Below is a small trained network, with its code and all its weights. Each question gives an input and a class and asks what happens when units are switched off, that is, made to give their printed mean instead of their output.

import numpy as np


def w(rows, s, z=0):
    codes = np.array(rows[::2]) - 128.0
    scale = np.full(codes.shape[1], s)
    scale[-1] = z or s
    return codes * scale


def norm(h):
    return h / np.sqrt((h * h).mean(-1, keepdims=True) + 1e-5)


def f(y):
    return np.maximum(y, 0)


def log_softmax(a):
    a = a - a.max(-1, keepdims=True)
    return a - np.log(np.exp(a).sum(-1, keepdims=True))


def net(x, mask):
    res = np.array(x, float).reshape(1, 3) / 4 @ E
    u = 0
    for l in range(3):
        y = f(norm(res) @ A[l][:, :-1].T + A[l][:, -1])
        res = res + np.where(mask[u : u + 12], y, B[l][:, -1]) @ B[l][:, :-1]
        u += 12
    return log_softmax(norm(res)[-1] @ U[:, :-1].T + U[:, -1])


A, B = {}, {}
E = w([
[204,116,188,197,169,50,77,140],'x0',
[55,52,148,156,180,150,140,225],'x1',
[144,152,163,18,254,106,169,160],'x2',
],0.0056)
A[0] = w([
[58,142,51,103,142,120,140,148,71],'L0N0',
[210,103,166,70,210,162,254,121,206],'L0N1',
[48,97,136,134,209,130,164,196,153],'L0N2',
[153,128,138,131,143,215,122,128,56],'L0N3',
[209,78,63,219,152,49,105,140,141],'L0N4',
[111,112,123,168,99,100,135,46,103],'L0N5',
[106,95,143,170,73,132,114,93,254],'L0N6',
[150,21,147,154,42,129,189,174,90],'L0N7',
[83,239,86,165,116,193,199,101,147],'L0N8',
[190,237,139,188,155,55,128,162,89],'L0N9',
[87,197,209,238,180,186,116,176,46],'L0N10',
[120,169,129,210,145,145,195,123,71],'L0N11',
],0.0038,0.0031)
B[0] = w([
[121,173,210,139,109,102,154,142,154],'L0N0',
[98,187,55,180,125,122,83,128,254],'L0N1',
[138,99,114,60,87,97,61,65,221],'L0N2',
[107,142,167,124,147,146,108,104,128],'L0N3',
[46,149,138,99,53,94,177,115,212],'L0N4',
[129,160,124,105,165,154,77,133,170],'L0N5',
[134,196,106,105,255,124,113,145,239],'L0N6',
[143,162,72,93,168,136,78,128,167],'L0N7',
[108,175,208,148,81,65,129,161,197],'L0N8',
[100,185,154,103,73,129,164,179,191],'L0N9',
[153,122,138,71,59,163,177,132,153],'L0N10',
[119,137,104,140,88,121,175,188,130],'L0N11',
],0.0051,0.0041)
A[1] = w([
[100,68,142,136,137,163,144,164,77],'L1N0',
[153,112,171,175,130,98,122,129,32],'L1N1',
[171,111,164,157,152,81,154,133,80],'L1N2',
[152,106,160,148,126,101,136,126,23],'L1N3',
[120,153,115,167,135,131,141,143,57],'L1N4',
[109,129,129,140,101,93,96,122,75],'L1N5',
[123,10,134,147,149,151,139,159,2],'L1N6',
[130,147,133,115,120,123,146,109,150],'L1N7',
[138,129,158,121,104,133,161,146,63],'L1N8',
[117,121,120,126,104,179,178,109,68],'L1N9',
[125,104,114,204,101,162,116,115,80],'L1N10',
[129,129,102,88,127,166,173,133,80],'L1N11',
],0.012,0.0031)
B[1] = w([
[161,104,142,148,90,90,90,68,219],'L1N0',
[62,122,175,150,88,154,207,149,207],'L1N1',
[77,115,143,164,79,150,211,154,226],'L1N2',
[118,151,162,147,85,144,164,139,159],'L1N3',
[135,151,119,106,121,153,114,141,170],'L1N4',
[132,124,101,125,138,170,105,172,253],'L1N5',
[149,62,141,78,124,95,78,69,207],'L1N6',
[136,2,149,133,140,138,71,148,249],'L1N7',
[138,154,107,98,151,149,83,145,133],'L1N8',
[113,87,167,205,97,133,154,156,173],'L1N9',
[117,190,44,190,246,146,128,109,251],'L1N10',
[116,127,203,174,125,113,143,137,206],'L1N11',
],0.0077,0.0031)
A[2] = w([
[172,193,140,167,109,84,126,59,129],'L2N0',
[163,123,120,109,252,144,204,159,66],'L2N1',
[156,126,148,86,250,82,200,167,23],'L2N2',
[228,182,125,121,83,151,158,95,99],'L2N3',
[76,107,178,63,206,89,148,103,80],'L2N4',
[219,126,108,97,49,101,142,24,4],'L2N5',
[132,96,78,194,82,190,150,131,135],'L2N6',
[186,121,113,81,195,131,163,147,60],'L2N7',
[121,172,120,19,162,192,61,218,115],'L2N8',
[47,47,93,185,144,70,121,167,184],'L2N9',
[206,127,76,184,128,173,128,133,88],'L2N10',
[28,113,140,131,40,203,254,118,7],'L2N11',
],0.0062,0.003)
B[2] = w([
[53,68,146,78,146,152,142,163,194],'L2N0',
[129,171,44,193,128,130,65,153,167],'L2N1',
[59,219,34,179,145,238,80,114,193],'L2N2',
[140,37,136,85,116,141,125,66,169],'L2N3',
[131,169,105,207,169,109,74,70,216],'L2N4',
[204,3,222,52,216,127,45,41,170],'L2N5',
[119,187,159,49,220,37,117,162,198],'L2N6',
[25,143,105,174,166,140,151,118,154],'L2N7',
[179,62,81,165,73,134,189,175,219],'L2N8',
[220,146,169,25,98,162,161,76,252],'L2N9',
[110,116,87,93,197,147,208,153,171],'L2N10',
[154,170,229,187,90,50,214,203,220],'L2N11',
],0.0052,0.0048)
U = w([
[70,222,13,175,207,137,109,101,218],'0',
[89,171,247,154,55,80,219,144,186],'1',
[156,24,156,62,134,102,64,11,157],'2',
[187,73,36,128,43,140,172,174,2],'3',
],0.012,0.0013)

Each question gives the input, the list of numbers given to net, and the class t.
The units are the neurons (one row each of A and B). Each row of codes is followed by its name. A weight is (code - 128) times the scale printed after its matrix; where a second scale follows, it is the last column's (A, B and U).
mask holds one flag per neuron, layer by layer. A switched-off neuron (its flag False) gives its mean, the last column of its row in B, instead of its output. The means were averaged over made-up inputs and are rounded, as every weight is.
A unit's drop is (log p(t) with every unit on - log p(t) with that unit switched off) / (log p(t) with every unit on - log p(t) with every unit switched off).
The circuit of an input: a set's keep is (log p(t) with only the set's units on - log p(t) with every unit switched off) / (log p(t) with every unit on - log p(t) with every unit switched off). Starting from the 12 units with the biggest drops (on a tie, the unit counted first), units are removed one at a time, each time the one whose removal leaves the highest keep (on an exact tie, the one counted first), for as long as the keep stays at least 0.8.
circuit, biggest first: the units of the circuit, biggest drop first
most important unit: the unit with the biggest drop
top k neurons: the k neurons with the biggest drops, biggest first
k most important neurons of layer l: the k neurons of layer l with the biggest drops, biggest first
drop when u is switched off: that unit's drop, to one decimal
input [3,-3,-2], class 3: top 3 neurons : [L1N5 L1N0 L0N4]
input [3,7,-5], class 2: circuit, biggest first : [L1N6]
input [4,1,4], class 0: top 3 neurons : [L0N1 L0N8 L2N2]
input [5,-3,4], class 1: top 4 neurons : [L0N6 L1N10 L1N2 L0N7]
input [1,5,4], class 2: top 2 neurons : [L0N6 L1N10]
input [-8,-4,7], class 1: top 3 neurons : [L0N6 L1N10 L1N11]
input [8,-8,2], class 1: 2 most important neurons of layer 0 : [L0N2 L0N7]
input [-2,3,0], class 3: top 2 neurons : [L0N2 L2N8]
input [-6,6,4], class 1: 2 most important neurons of layer 2 : [L2N11 L2N5]
input [-1,-3,-1], class 3: top 4 neurons : [L1N0 L0N8 L1N6 L2N8]
input [-2,-3,1], class 3: top 4 neurons : [L0N8 L1N0 L1N6 L2N8]
input [0,-2,-3], class 3: top 4 neurons : [L0N6 L2N8 L0N1 L1N10]
input [-1,1,-3], class 3: top 4 neurons : [L0N6 L2N8 L1N10 L0N1]
input [-3,8,6], class 2: 2 most important neurons of layer 0 : [L0N6 L0N2]
input [3,0,-2], class 3: most important unit : L0N4
input [3,0,1], class 3: top 2 neurons : [L0N4 L0N9]
input [-5,-7,-8], class 0: top 2 neurons : [L1N10 L0N2]
input [-4,0,-3], class 1: top 2 neurons : [L0N1 L0N2]
input [-6,-8,3], class 2: 2 most important neurons of layer 1 : [L1N2 L1N1]
input [-8,-6,-6], class 1: most important unit : L0N1
input [-6,1,-4], class 1: drop when L0N1 is switched off : 0.1
input [-5,4,-6], class 0: drop when L1N10 is switched off : 3.8
input [6,5,-7], class 0: drop when L1N10 is switched off : 4.7
input [-5,0,-7], class 0: drop when L1N10 is switched off : 0.3
